Below is a small trained network, with its code and all its weights. Each question gives an input and a class and asks what happens when units are switched off, that is, made to give their printed mean instead of their output.

import numpy as np


def w(rows, s, z=0):
    codes = np.array(rows[::2]) - 128.0
    scale = np.full(codes.shape[1], s)
    scale[-1] = z or s
    return codes * scale


def norm(h):
    return h / np.sqrt((h * h).mean(-1, keepdims=True) + 1e-5)


def f(y):
    return y / 2 * (1 + np.tanh(0.7978845608 * (y + 0.044715 * y**3)))


def log_softmax(a):
    a = a - a.max(-1, keepdims=True)
    return a - np.log(np.exp(a).sum(-1, keepdims=True))


def net(x, mask):
    res = np.array(x, float).reshape(1, 5) / 4 @ E
    u = 0
    for l in range(3):
        y = f(norm(res) @ A[l][:, :-1].T + A[l][:, -1])
        res = res + np.where(mask[u : u + 3], y, B[l][:, -1]) @ B[l][:, :-1]
        u += 3
    return log_softmax(norm(res)[-1] @ U[:, :-1].T + U[:, -1])


A, B = {}, {}
E = w([
[3,63,162],'x0',
[145,65,100],'x1',
[142,124,115],'x2',
[246,78,143],'x3',
[99,56,115],'x4',
],0.0058)
A[0] = w([
[2,115,124,255],'0.n0',
[23,189,221,103],'0.n1',
[77,128,253,106],'0.n2',
],0.0081,0.0033)
B[0] = w([
[172,153,68,255],'0.n0',
[93,5,111,209],'0.n1',
[25,73,47,161],'0.n2',
],0.011,0.0047)
A[1] = w([
[170,161,8,141],'1.n0',
[131,100,116,166],'1.n1',
[106,135,143,3],'1.n2',
],0.015,0.0027)
B[1] = w([
[25,71,238,255],'1.n0',
[193,69,207,166],'1.n1',
[3,72,36,108],'1.n2',
],0.0061,0.0071)
A[2] = w([
[3,12,174,99],'2.n0',
[128,153,143,1],'2.n1',
[148,216,88,184],'2.n2',
],0.0059,0.0027)
B[2] = w([
[121,159,169,253],'2.n0',
[140,2,67,103],'2.n1',
[30,189,169,123],'2.n2',
],0.0094,0.0051)
U = w([
[68,103,178,76],'0',
[250,68,184,150],'1',
[63,76,71,225],'2',
[140,124,155,47],'3',
[155,214,201,213],'4',
[111,189,54,2],'5',
],0.015,0.007)

Each question gives the input, the list of numbers given to net, and the class t.
The units are the neurons (one row each of A and B). Each row of codes is followed by its name. A weight is (code - 128) times the scale printed after its matrix; where a second scale follows, it is the last column's (A, B and U).
mask holds one flag per neuron, layer by layer. A switched-off neuron (its flag False) gives its mean, the last column of its row in B, instead of its output. The means were averaged over made-up inputs and are rounded, as every weight is.
A unit's drop is (log p(t) with every unit on - log p(t) with that unit switched off) / (log p(t) with every unit on - log p(t) with every unit switched off).
k most important neurons: the k neurons with the biggest drops, biggest first
k most important neurons of layer l: the k neurons of layer l with the biggest drops, biggest first
drop when u is switched off: that unit's drop, to one decimal
input [-3,6,8,-7,-2], class 0: most important neuron of layer 1	(1.n0)
input [-8,8,4,-3,5], class 4: 4 most important neurons	(1.n0 0.n1 2.n0 0.n2)
input [-3,-8,4,-4,1], class 0: 2 most important neurons	(0.n1 1.n0)
input [-5,8,-3,3,-7], class 4: 4 most important neurons	(0.n1 0.n2 1.n1 2.n2)
input [7,-1,-6,8,-4], class 2: 2 most important neurons of layer 1	(1.n0 1.n2)
input [4,1,-8,4,7], class 1: 3 most important neurons	(1.n1 1.n0 0.n1)
input [3,-7,-6,1,-2], class 2: 2 most important neurons	(0.n2 0.n1)
input [-3,-7,7,-7,-6], class 2: 2 most important neurons	(0.n1 1.n1)
input [-2,-2,-8,8,-4], class 4: 3 most important neurons	(0.n1 2.n2 1.n1)
input [-1,4,-4,7,-7], class 4: 2 most important neurons	(0.n1 0.n2)
input [-2,4,7,2,-7], class 4: 2 most important neurons	(0.n1 1.n1)
input [4,-4,-4,-1,-5], class 2: drop when 0.n1 is switched off	0.2
input [-8,7,-8,5,-8], class 4: drop when 1.n1 is switched off	0.2
input [5,-2,-7,2,-3], class 2: drop when 0.n2 is switched off	0.3
input [5,-8,-4,0,0], class 2: drop when 0.n2 is switched off	0.1
input [-4,8,-3,-7,4], class 0: most important neuron of layer 1	(1.n0)
